Below is a small trained network, with its code and all its weights. Each question gives an input and a class and asks what happens when units are switched off, that is, made to give their printed mean instead of their output.

import numpy as np


def w(rows, s, z=0):
    codes = np.array(rows[::2]) - 128.0
    scale = np.full(codes.shape[1], s)
    scale[-1] = z or s
    return codes * scale


def f(y):
    return np.maximum(y, 0)


def log_softmax(a):
    a = a - a.max(-1, keepdims=True)
    return a - np.log(np.exp(a).sum(-1, keepdims=True))


def net(x, mask):
    res = np.array(x, float).reshape(1, 4) / 4 @ E
    y = f(res @ A[0][:, :-1].T + A[0][:, -1])
    res = res + np.where(mask, y, B[0][:, -1]) @ B[0][:, :-1]
    return log_softmax(res[-1] @ U[:, :-1].T + U[:, -1])


A, B = {}, {}
E = w([
[122,132,131,131,127,128,131],'x0',
[179,190,81,151,134,248,161],'x1',
[122,99,105,129,114,168,119],'x2',
[155,139,226,147,11,138,74],'x3',
],0.017)
A[0] = w([
[178,116,206,133,34,113,76,153],'neuron 1',
[104,173,77,145,156,62,70,254],'neuron 2',
[76,111,61,102,156,163,117,216],'neuron 3',
[221,227,128,158,84,203,125,77],'neuron 4',
[91,20,125,106,182,63,154,234],'neuron 5',
[112,106,143,172,70,92,89,123],'neuron 6',
[183,188,59,148,254,151,165,170],'neuron 7',
],0.015,0.006)
B[0] = w([
[131,121,128,147,20,110,98,246],'neuron 1',
[81,119,44,95,153,171,97,188],'neuron 2',
[126,126,135,67,138,83,183,199],'neuron 3',
[161,155,155,237,210,170,95,221],'neuron 4',
[93,119,172,78,171,131,40,251],'neuron 5',
[82,171,94,135,84,83,165,190],'neuron 6',
[168,89,108,86,98,126,253,243],'neuron 7',
],0.022,0.028)
U = w([
[58,82,125,16,232,144,96,182],'0',
[187,107,118,113,163,159,223,140],'1',
[74,155,131,131,31,98,85,191],'2',
[168,203,174,254,135,175,92,4],'3',
],0.0087,0.0028)

Each question gives the input, the list of numbers given to net, and the class t.
The units are the neurons (one row each of A and B). Each row of codes is followed by its name. A weight is (code - 128) times the scale printed after its matrix; where a second scale follows, it is the last column's (A, B and U).
mask holds one flag per neuron, in row order. A switched-off neuron (its flag False) gives its mean, the last column of its row in B, instead of its output. The means were averaged over made-up inputs and are rounded, as every weight is.
A unit's drop is (log p(t) with every unit on - log p(t) with that unit switched off) / (log p(t) with every unit on - log p(t) with every unit switched off).
The circuit of an input: a set's keep is (log p(t) with only the set's units on - log p(t) with every unit switched off) / (log p(t) with every unit on - log p(t) with every unit switched off). Starting from all 7 units, units are removed one at a time, each time the one whose removal leaves the highest keep (on an exact tie, the one counted first), for as long as the keep stays at least 0.8.
units of the circuit, in order: the units of the circuit, biggest drop first
k most important neurons: the k neurons with the biggest drops, biggest first
drop of u: that unit's drop, to one decimal
input [-5,4,3,-8], class 1: units of the circuit, in order -> [neuron 7]
input [-2,0,2,0], class 0: 4 most important neurons -> [neuron 1; neuron 7; neuron 4; neuron 6]
input [-7,1,-2,-2], class 1: 2 most important neurons -> [neuron 5; neuron 7]
input [4,1,-3,-4], class 1: 2 most important neurons -> [neuron 7; neuron 5]
input [8,5,-6,1], class 3: 2 most important neurons -> [neuron 4; neuron 3]
input [3,-6,-1,0], class 0: 2 most important neurons -> [neuron 5; neuron 1]
input [3,2,5,0], class 1: 2 most important neurons -> [neuron 5; neuron 1]
input [2,7,-8,3], class 3: drop of neuron 4 -> 0.7
input [1,6,0,7], class 3: drop of neuron 4 -> 0.3
input [1,2,3,-2], class 1: drop of neuron 6 -> 0.0
input [8,2,-4,-7], class 1: drop of neuron 7 -> 6.4
input [4,1,-8,-4], class 1: 2 most important neurons -> [neuron 7; neuron 5]
